Below is a small trained network, with its code and all its weights. Each question gives an input and a target symbol and asks what happens when units are switched off, that is, made to give their printed mean instead of their output.

import numpy as np


def w(rows, s, z=0):
    codes = np.array(rows[::2]) - 128.0
    scale = np.full(codes.shape[1], s)
    scale[-1] = z or s
    return codes * scale


def norm(h):
    return h / np.sqrt((h * h).mean(-1, keepdims=True) + 1e-5)


def f(y):
    return y / 2 * (1 + np.tanh(0.7978845608 * (y + 0.044715 * y**3)))


def softmax(a):
    e = np.exp(a - a.max(-1, keepdims=True))
    return e / e.sum(-1, keepdims=True)


def log_softmax(a):
    a = a - a.max(-1, keepdims=True)
    return a - np.log(np.exp(a).sum(-1, keepdims=True))


def net(x, mask):
    ids = ['βδεθμστ'.index(c) for c in x.split()]
    T = len(ids)
    res = E[ids] + P[:T]
    u = 0
    for l in range(2):
        r = norm(res)
        for j in range(3):
            rows = slice(4 * j, 4 * j + 4)
            q, k, v = (r @ M[l][rows].T for M in (Q, K, V))
            z = softmax(np.where(np.tri(T) > 0, q @ k.T / 4**0.5, -1e9)) @ v
            o = O[l][rows]
            res = res + np.where(mask[u + j], z, o[:, -1]) @ o[:, :-1]
        u += 3
        y = f(norm(res) @ A[l][:, :-1].T + A[l][:, -1])
        res = res + np.where(mask[u : u + 8], y, B[l][:, -1]) @ B[l][:, :-1]
        u += 8
    return log_softmax(norm(res)[-1] @ U[:, :-1].T + U[:, -1])


Q, K, V, O, A, B = {}, {}, {}, {}, {}, {}
E = w([
[117,63,100,166,159,178],'β',
[111,96,135,193,58,180],'δ',
[86,17,66,155,138,213],'ε',
[145,117,91,178,184,178],'θ',
[166,130,42,71,246,112],'μ',
[144,168,214,224,57,152],'σ',
[28,26,122,100,198,94],'τ',
],0.014)
P = w([
[198,103,247,115,81,67],'0',
[157,39,75,219,154,85],'1',
[172,48,101,161,199,171],'2',
[141,162,247,28,94,155],'3',
[102,92,88,209,151,136],'4',
[145,94,89,173,187,184],'5',
[75,201,197,107,119,205],'6',
[69,128,105,200,106,109],'7',
[158,79,94,143,185,160],'8',
[44,222,146,190,135,169],'9',
[66,169,115,187,107,90],'10',
[178,82,102,135,172,160],'11',
],0.016)
Q[0] = w([
[170,100,64,208,171,178],'0.h1',
[80,124,65,237,140,73],'0.h1',
[211,64,117,123,93,74],'0.h1',
[146,89,169,139,178,200],'0.h1',
[132,109,66,119,86,50],'0.h2',
[152,123,141,112,44,61],'0.h2',
[141,67,146,171,130,147],'0.h2',
[133,172,141,52,188,104],'0.h2',
[174,135,17,221,154,104],'0.h3',
[35,163,191,151,122,125],'0.h3',
[230,102,145,94,104,135],'0.h3',
[164,76,102,150,82,4],'0.h3',
],0.013)
K[0] = w([
[35,175,134,143,131,96],'0.h1',
[27,144,29,155,120,191],'0.h1',
[150,107,77,229,115,46],'0.h1',
[118,198,187,122,162,104],'0.h1',
[235,129,136,205,163,176],'0.h2',
[177,85,202,202,61,120],'0.h2',
[74,163,98,135,116,171],'0.h2',
[151,67,157,78,155,154],'0.h2',
[80,225,11,157,178,155],'0.h3',
[64,66,121,126,69,207],'0.h3',
[191,135,155,130,144,54],'0.h3',
[226,84,21,181,157,131],'0.h3',
],0.012)
V[0] = w([
[198,199,125,108,110,48],'0.h1',
[205,238,152,199,101,145],'0.h1',
[69,90,244,183,186,126],'0.h1',
[253,88,184,178,143,202],'0.h1',
[108,180,127,185,29,160],'0.h2',
[192,143,140,175,117,106],'0.h2',
[85,150,39,48,101,135],'0.h2',
[166,194,146,131,158,134],'0.h2',
[99,206,216,91,117,43],'0.h3',
[70,78,119,96,228,144],'0.h3',
[129,57,106,140,153,113],'0.h3',
[193,236,94,139,221,108],'0.h3',
],0.011)
O[0] = w([
[155,162,115,201,97,44,2],'0.h1',
[192,149,124,230,103,171,70],'0.h1',
[139,199,206,59,191,198,254],'0.h1',
[226,196,11,122,135,160,185],'0.h1',
[152,102,72,160,195,180,78],'0.h2',
[91,116,97,111,165,106,102],'0.h2',
[172,121,61,152,52,155,81],'0.h2',
[60,91,192,103,148,161,86],'0.h2',
[111,223,138,128,81,75,11],'0.h3',
[224,136,138,157,185,105,213],'0.h3',
[112,99,128,159,181,121,189],'0.h3',
[154,192,28,80,149,105,78],'0.h3',
],0.011,0.0095)
A[0] = w([
[126,108,80,225,185,127,90],'0.n1',
[54,227,110,152,73,76,255],'0.n2',
[154,191,77,43,113,61,76],'0.n3',
[67,159,113,130,33,23,34],'0.n4',
[128,64,54,54,153,163,188],'0.n5',
[101,105,92,182,253,46,121],'0.n6',
[144,99,217,146,203,166,70],'0.n7',
[153,116,73,41,187,72,27],'0.n8',
],0.013,0.0068)
B[0] = w([
[160,178,244,56,216,109,155],'0.n1',
[159,45,123,112,157,113,151],'0.n2',
[144,47,166,140,191,187,140],'0.n3',
[109,53,212,93,173,174,133],'0.n4',
[164,175,84,48,74,83,248],'0.n5',
[18,183,203,85,96,151,182],'0.n6',
[179,77,166,53,106,214,255],'0.n7',
[194,107,175,104,3,102,155],'0.n8',
],0.012,0.013)
Q[1] = w([
[200,54,155,157,131,157],'1.h1',
[144,146,141,115,57,144],'1.h1',
[158,129,148,105,85,79],'1.h1',
[103,219,168,118,116,109],'1.h1',
[133,118,69,153,3,109],'1.h2',
[73,132,141,151,66,183],'1.h2',
[152,206,130,123,52,170],'1.h2',
[149,161,196,116,57,144],'1.h2',
[114,61,117,61,172,204],'1.h3',
[88,112,200,220,35,139],'1.h3',
[97,142,125,132,155,236],'1.h3',
[137,127,163,212,66,185],'1.h3',
],0.012)
K[1] = w([
[182,128,148,144,182,108],'1.h1',
[127,111,173,116,130,123],'1.h1',
[76,138,136,151,155,127],'1.h1',
[91,115,137,157,129,151],'1.h1',
[67,146,103,187,119,116],'1.h2',
[105,123,172,120,109,155],'1.h2',
[81,84,140,127,104,137],'1.h2',
[94,103,89,106,38,137],'1.h2',
[84,104,87,99,121,181],'1.h3',
[152,154,190,251,83,143],'1.h3',
[100,128,140,134,147,235],'1.h3',
[107,144,210,205,164,154],'1.h3',
],0.016)
V[1] = w([
[197,180,153,100,159,114],'1.h1',
[55,104,134,135,233,158],'1.h1',
[2,117,107,228,133,128],'1.h1',
[96,128,33,168,126,124],'1.h1',
[94,119,84,146,78,64],'1.h2',
[120,196,99,91,100,79],'1.h2',
[140,123,141,196,77,143],'1.h2',
[158,173,16,189,155,95],'1.h2',
[112,203,109,121,224,74],'1.h3',
[170,158,95,90,206,121],'1.h3',
[75,127,76,53,201,124],'1.h3',
[208,187,67,74,108,122],'1.h3',
],0.0092)
O[1] = w([
[151,132,108,243,88,116,181],'1.h1',
[169,134,148,106,210,128,140],'1.h1',
[193,114,253,75,176,160,8],'1.h1',
[151,116,124,37,154,181,44],'1.h1',
[214,110,177,118,197,152,52],'1.h2',
[133,110,122,153,165,203,105],'1.h2',
[131,139,115,30,183,72,82],'1.h2',
[73,80,176,82,113,160,34],'1.h2',
[224,177,113,171,13,142,100],'1.h3',
[174,142,183,232,108,159,164],'1.h3',
[171,166,179,237,126,215,168],'1.h3',
[22,146,179,183,44,146,147],'1.h3',
],0.0072,0.017)
A[1] = w([
[9,152,191,102,149,111,164],'1.n1',
[101,25,129,193,139,73,148],'1.n2',
[74,60,150,75,204,96,144],'1.n3',
[119,82,167,147,144,151,147],'1.n4',
[97,185,116,154,50,154,204],'1.n5',
[110,83,109,225,161,141,223],'1.n6',
[137,130,192,35,53,140,2],'1.n7',
[213,162,92,93,143,46,22],'1.n8',
],0.013,0.0055)
B[1] = w([
[29,233,89,176,191,104,195],'1.n1',
[243,11,66,40,243,205,148],'1.n2',
[101,165,35,189,77,175,198],'1.n3',
[113,87,73,223,55,76,205],'1.n4',
[121,96,116,12,155,95,254],'1.n5',
[62,130,31,232,96,82,200],'1.n6',
[249,53,224,143,115,136,204],'1.n7',
[98,91,136,210,54,71,144],'1.n8',
],0.011,0.0071)
U = w([
[147,243,105,24,107,227,1],'β',
[65,92,114,20,201,88,191],'δ',
[161,18,237,86,85,182,101],'ε',
[214,194,74,235,78,100,142],'θ',
[182,19,28,74,201,69,160],'μ',
[135,135,84,99,9,41,191],'σ',
[150,176,218,159,168,131,202],'τ',
],0.012,0.0077)

Each question gives the input, a string of symbols that net reads in full, and the target symbol t.
The units are the heads (4 rows each of Q, K, V and O) and the neurons (one row each of A and B). Each row of codes is followed by its name. A weight is (code - 128) times the scale printed after its matrix; where a second scale follows, it is the last column's (O, A, B and U).
mask holds one flag per unit, layer by layer, with each layer's heads first. A switched-off unit (its flag False) gives its mean, the last column of its rows in O or B, instead of its output. The means were averaged over made-up inputs and are rounded, as every weight is.
A unit's drop is (log p(t) with every unit on - log p(t) with that unit switched off) / (log p(t) with every unit on - log p(t) with every unit switched off).
The circuit of an input: a set's keep is (log p(t) with only the set's units on - log p(t) with every unit switched off) / (log p(t) with every unit on - log p(t) with every unit switched off). Starting from the 12 units with the biggest drops (on a tie, the unit counted first), units are removed one at a time, each time the one whose removal leaves the highest keep (on an exact tie, the one counted first), for as long as the keep stays at least 0.8.
units of the circuit, in order: the units of the circuit, biggest drop first
most important unit: the unit with the biggest drop
top k neurons: the k neurons with the biggest drops, biggest first
top k neurons in layer l: the k neurons of layer l with the biggest drops, biggest first
heads that matter: for each layer, one digit per head in row order, 1 if its drop is at least 0.15 and else 0, layers parted by /
input μ σ δ, target θ: units of the circuit, in order -> (0.h1)
input τ δ δ τ τ τ τ τ μ, target ε: units of the circuit, in order -> (0.h1 1.n7 0.h2)
input σ τ ε, target ε: units of the circuit, in order -> (0.n7 0.h3)
input ε μ μ τ β β θ θ θ, target β: top 2 neurons -> (0.n5 1.n4)
input δ δ β β, target δ: top 4 neurons -> (0.n5 1.n5 0.n1 0.n7)
input β δ ε μ τ β, target ε: heads that matter -> 110 / 000
input δ β θ β τ β ε ε ε ε, target ε: top 2 neurons in layer 1 -> (1.n1 1.n3)
input τ τ β σ σ, target τ: heads that matter -> 010 / 000
input β β μ, target σ: units of the circuit, in order -> (0.n8 0.h2)
input ε θ β δ σ δ β δ θ τ, target β: units of the circuit, in order -> (0.h1 0.h3)
input δ β θ δ σ ε τ μ τ δ, target τ: units of the circuit, in order -> (0.h1 1.n1 0.h3)
input μ μ τ μ, target μ: top 3 neurons -> (0.n3 1.n2 0.n2)
input θ β δ τ μ β τ β δ θ β ε, target β: heads that matter -> 011 / 000
input τ δ δ μ, target τ: heads that matter -> 001 / 000
input θ β σ σ τ μ ε ε, target μ: heads that matter -> 111 / 001
input ε β θ τ θ δ, target ε: top 2 neurons -> (0.n7 0.n5)
input ε δ τ ε β δ τ, target ε: most important unit -> 0.h2
input δ δ τ τ, target δ: top 3 neurons -> (0.n7 0.n5 1.n5)
input σ ε θ θ μ ε δ δ δ β, target δ: heads that matter -> 001 / 001
input β σ σ τ, target β: top 4 neurons in layer 0 -> (0.n7 0.n8 0.n1 0.n5)
input τ σ δ β ε θ σ δ τ θ β δ, target β: most important unit -> 0.h3
input θ β σ ε μ, target σ: heads that matter -> 000 / 000
input ε β β β δ β τ τ β ε, target τ: top 2 neurons in layer 0 -> (0.n5 0.n8)
input τ δ τ θ τ σ, target ε: top 3 neurons -> (0.n7 1.n1 1.n3)
input ε θ σ δ β θ σ, target δ: heads that matter -> 001 / 001
input τ μ δ τ τ τ β τ β σ, target β: top 4 neurons in layer 0 -> (0.n1 0.n8 0.n3 0.n4)
input β θ β θ ε θ ε β ε δ, target ε: units of the circuit, in order -> (0.h3)
input β τ ε ε, target β: top 2 neurons -> (1.n5 1.n4)
input θ β β β τ τ μ θ θ, target σ: heads that matter -> 001 / 000
